Below is a small trained network, with its code and all its weights. Each question gives an input and a target symbol and asks what happens when units are switched off, that is, made to give their printed mean instead of their output.

import numpy as np


def w(rows, s, z=0):
    codes = np.array(rows[::2]) - 128.0
    scale = np.full(codes.shape[1], s)
    scale[-1] = z or s
    return codes * scale


def norm(h):
    return h / np.sqrt((h * h).mean(-1, keepdims=True) + 1e-5)


def f(y):
    return y / 2 * (1 + np.tanh(0.7978845608 * (y + 0.044715 * y**3)))


def softmax(a):
    e = np.exp(a - a.max(-1, keepdims=True))
    return e / e.sum(-1, keepdims=True)


def log_softmax(a):
    a = a - a.max(-1, keepdims=True)
    return a - np.log(np.exp(a).sum(-1, keepdims=True))


def net(x, mask):
    ids = ['ΘΦβεζμπστ'.index(c) for c in x.split()]
    T = len(ids)
    res = E[ids] + P[:T]
    u = 0
    for l in range(2):
        q, k, v = (norm(res) @ M[l].T for M in (Q, K, V))
        z = softmax(np.where(np.tri(T) > 0, q @ k.T / 4**0.5, -1e9)) @ v
        res = res + np.where(mask[u], z, O[l][:, -1]) @ O[l][:, :-1]
        u += 1
        y = f(norm(res) @ A[l][:, :-1].T + A[l][:, -1])
        res = res + np.where(mask[u : u + 16], y, B[l][:, -1]) @ B[l][:, :-1]
        u += 16
    return log_softmax(norm(res)[-1] @ U[:, :-1].T + U[:, -1])


Q, K, V, O, A, B = {}, {}, {}, {}, {}, {}
E = w([
[184,139,71,141,163,168],'Θ',
[92,144,156,110,78,108],'Φ',
[70,101,50,82,231,192],'β',
[39,62,56,206,149,180],'ε',
[118,23,135,79,172,194],'ζ',
[57,84,212,105,221,104],'μ',
[95,69,165,114,161,130],'π',
[250,45,184,69,67,152],'σ',
[63,48,177,178,207,55],'τ',
],0.015)
P = w([
[196,25,84,60,34,73],'0',
[89,138,179,115,95,200],'1',
[118,120,211,123,109,177],'2',
[121,135,208,108,128,181],'3',
[114,123,213,118,132,174],'4',
[135,129,212,111,149,165],'5',
[129,155,201,81,112,192],'6',
[135,116,219,98,130,167],'7',
[167,149,209,110,202,140],'8',
[158,77,255,114,128,159],'9',
],0.0064)
Q[0] = w([
[193,137,164,100,154,123],'L0H1',
[145,209,2,115,95,70],'L0H1',
[137,170,27,147,104,78],'L0H1',
[138,155,93,159,88,114],'L0H1',
],0.0097)
K[0] = w([
[147,148,82,110,191,133],'L0H1',
[142,254,186,136,127,171],'L0H1',
[81,174,167,216,144,243],'L0H1',
[86,171,220,146,129,117],'L0H1',
],0.0089)
V[0] = w([
[83,138,135,36,91,143],'L0H1',
[215,88,116,166,81,41],'L0H1',
[23,107,80,107,88,176],'L0H1',
[106,83,134,232,177,2],'L0H1',
],0.0066)
O[0] = w([
[128,72,83,150,164,154,241],'L0H1',
[125,215,160,7,126,136,250],'L0H1',
[177,202,172,124,93,116,183],'L0H1',
[82,102,151,75,77,127,103],'L0H1',
],0.012,0.0021)
A[0] = w([
[123,133,155,110,102,128,125],'L0N1',
[133,157,159,161,177,34,151],'L0N2',
[57,114,109,120,202,153,165],'L0N3',
[135,92,197,118,147,122,175],'L0N4',
[137,133,132,176,154,143,157],'L0N5',
[180,43,148,127,149,31,157],'L0N6',
[160,86,154,76,173,148,209],'L0N7',
[209,1,158,125,164,150,235],'L0N8',
[87,169,44,68,182,132,176],'L0N9',
[108,188,128,110,133,215,145],'L0N10',
[113,172,231,88,68,120,197],'L0N11',
[132,91,183,182,117,79,254],'L0N12',
[122,147,200,117,116,112,176],'L0N13',
[109,83,58,112,100,136,127],'L0N14',
[82,64,206,116,70,137,86],'L0N15',
[214,149,136,113,157,131,145],'L0N16',
],0.009,0.0028)
B[0] = w([
[176,66,125,151,192,193,138],'L0N1',
[133,107,70,104,38,149,138],'L0N2',
[193,154,36,110,111,94,199],'L0N3',
[223,200,43,123,139,132,191],'L0N4',
[78,120,155,147,74,55,144],'L0N5',
[97,143,66,46,139,179,165],'L0N6',
[89,212,124,175,9,253,221],'L0N7',
[122,172,52,173,98,113,254],'L0N8',
[161,95,100,188,75,43,157],'L0N9',
[192,126,48,160,151,80,157],'L0N10',
[94,127,47,205,95,103,194],'L0N11',
[151,133,68,151,138,83,163],'L0N12',
[101,140,91,203,194,113,164],'L0N13',
[157,142,197,123,154,53,135],'L0N14',
[141,189,89,117,142,48,184],'L0N15',
[25,159,81,157,144,115,158],'L0N16',
],0.0053,0.0099)
Q[1] = w([
[201,207,150,206,173,29],'L1H1',
[148,97,229,96,134,189],'L1H1',
[149,67,48,144,18,130],'L1H1',
[88,221,1,44,91,204],'L1H1',
],0.0091)
K[1] = w([
[93,164,117,113,169,166],'L1H1',
[100,116,112,249,206,163],'L1H1',
[89,134,144,68,172,99],'L1H1',
[91,110,156,41,116,125],'L1H1',
],0.011)
V[1] = w([
[125,196,139,129,61,98],'L1H1',
[125,206,68,158,163,100],'L1H1',
[84,95,104,130,104,89],'L1H1',
[181,90,149,248,162,130],'L1H1',
],0.011)
O[1] = w([
[135,145,233,213,54,73,188],'L1H1',
[126,205,230,35,228,89,187],'L1H1',
[241,62,2,164,100,47,152],'L1H1',
[70,217,12,100,55,89,7],'L1H1',
],0.0072,0.012)
A[1] = w([
[161,157,145,119,102,131,148],'L1N1',
[184,129,182,133,111,118,129],'L1N2',
[55,111,142,133,128,43,156],'L1N3',
[98,79,131,171,74,97,254],'L1N4',
[16,153,165,149,180,133,225],'L1N5',
[173,209,97,53,120,90,151],'L1N6',
[103,81,113,135,222,95,220],'L1N7',
[110,152,53,155,45,84,100],'L1N8',
[117,95,69,1,63,218,168],'L1N9',
[164,169,140,176,113,84,107],'L1N10',
[155,104,196,140,172,154,166],'L1N11',
[50,110,80,127,153,128,135],'L1N12',
[65,103,142,219,79,114,183],'L1N13',
[113,159,144,130,113,126,101],'L1N14',
[116,122,92,96,174,132,163],'L1N15',
[117,87,136,26,127,141,167],'L1N16',
],0.011,0.0036)
B[1] = w([
[148,189,119,134,144,107,153],'L1N1',
[88,146,89,181,221,102,202],'L1N2',
[166,84,112,70,54,87,143],'L1N3',
[143,79,144,137,46,148,156],'L1N4',
[185,100,186,94,2,135,165],'L1N5',
[141,125,195,94,147,107,155],'L1N6',
[171,168,114,86,94,139,204],'L1N7',
[21,62,118,110,135,131,148],'L1N8',
[147,177,103,177,78,164,147],'L1N9',
[128,194,145,152,165,111,174],'L1N10',
[5,111,31,65,114,142,255],'L1N11',
[162,81,153,123,79,136,125],'L1N12',
[138,131,140,128,112,194,155],'L1N13',
[147,105,131,143,199,90,124],'L1N14',
[158,170,164,132,119,147,136],'L1N15',
[94,184,206,122,106,170,130],'L1N16',
],0.0072,0.0097)
U = w([
[116,125,141,170,214,149,43],'Θ',
[113,145,137,160,105,100,77],'Φ',
[200,94,51,56,199,147,99],'β',
[141,43,130,93,130,162,254],'ε',
[91,131,88,80,137,254,175],'ζ',
[109,150,197,37,170,147,113],'μ',
[51,115,135,99,230,139,115],'π',
[230,181,120,91,109,189,91],'σ',
[111,153,46,47,108,96,161],'τ',
],0.0088,0.0025)

Each question gives the input, a string of symbols that net reads in full, and the target symbol t.
The units are the heads (4 rows each of Q, K, V and O) and the neurons (one row each of A and B). Each row of codes is followed by its name. A weight is (code - 128) times the scale printed after its matrix; where a second scale follows, it is the last column's (O, A, B and U).
mask holds one flag per unit, layer by layer, with each layer's heads first. A switched-off unit (its flag False) gives its mean, the last column of its rows in O or B, instead of its output. The means were averaged over made-up inputs and are rounded, as every weight is.
A unit's drop is (log p(t) with every unit on - log p(t) with that unit switched off) / (log p(t) with every unit on - log p(t) with every unit switched off).
The circuit of an input: a set's keep is (log p(t) with only the set's units on - log p(t) with every unit switched off) / (log p(t) with every unit on - log p(t) with every unit switched off). Starting from the 12 units with the biggest drops (on a tie, the unit counted first), units are removed one at a time, each time the one whose removal leaves the highest keep (on an exact tie, the one counted first), for as long as the keep stays at least 0.8.
units of the circuit, in order: the units of the circuit, biggest drop first
unit that matters most: the unit with the biggest drop
top k neurons: the k neurons with the biggest drops, biggest first
k most important neurons of layer l: the k neurons of layer l with the biggest drops, biggest first
input σ μ ε π, target ζ: units of the circuit, in order	L1H1, L0H1, L0N15
input ε τ μ Θ τ, target Φ: units of the circuit, in order	L0H1
input τ σ μ Θ σ τ π, target ε: units of the circuit, in order	L0H1, L1H1
input ε σ ζ β μ τ, target Φ: units of the circuit, in order	L0H1, L0N2
input β ζ ε τ μ ε, target τ: top 2 neurons	L0N7, L0N12
input τ σ ζ π π σ σ μ ε Φ, target ε: units of the circuit, in order	L0H1, L1H1
input σ π π ε τ τ τ τ, target τ: 2 most important neurons of layer 0	L0N16, L0N8
input β Φ π, target τ: units of the circuit, in order	L1H1, L0H1
input τ ζ σ Φ, target ε: units of the circuit, in order	L0H1, L1H1, L0N8
input Θ β σ, target μ: units of the circuit, in order	L1H1, L0H1
input π Φ μ σ ζ, target π: top 3 neurons	L0N15, L1N2, L1N7
input Θ ε σ Φ, target μ: 2 most important neurons of layer 0	L0N8, L0N16
input π ε τ ε, target π: 4 most important neurons of layer 0	L0N15, L0N11, L0N3, L0N8
input σ σ σ β π Θ Θ β Φ, target ζ: top 2 neurons	L0N15, L1N13
input ζ μ μ π σ ζ π ζ Θ β, target σ: top 3 neurons	L1N11, L0N8, L1N2
input ζ σ β τ ζ, target σ: unit that matters most	L1H1
input ε σ ε σ σ μ Φ, target Φ: top 2 neurons	L0N11, L0N13
input σ Φ μ, target ζ: 2 most important neurons of layer 1	L1N11, L1N5
input σ σ τ ζ τ β π Θ, target ζ: 3 most important neurons of layer 1	L1N11, L1N5, L1N13
input σ Θ μ β σ ε, target ε: top 2 neurons	L0N4, L1N5
input Θ μ μ σ σ σ β σ π, target μ: unit that matters most	L1H1
input μ ε β π ζ σ ε β, target β: top 2 neurons	L1N7, L0N3
input σ β μ Φ τ σ, target ζ: top 2 neurons	L0N3, L0N16
input π ε σ π μ ζ, target π: 3 most important neurons of layer 0	L0N15, L0N10, L0N6
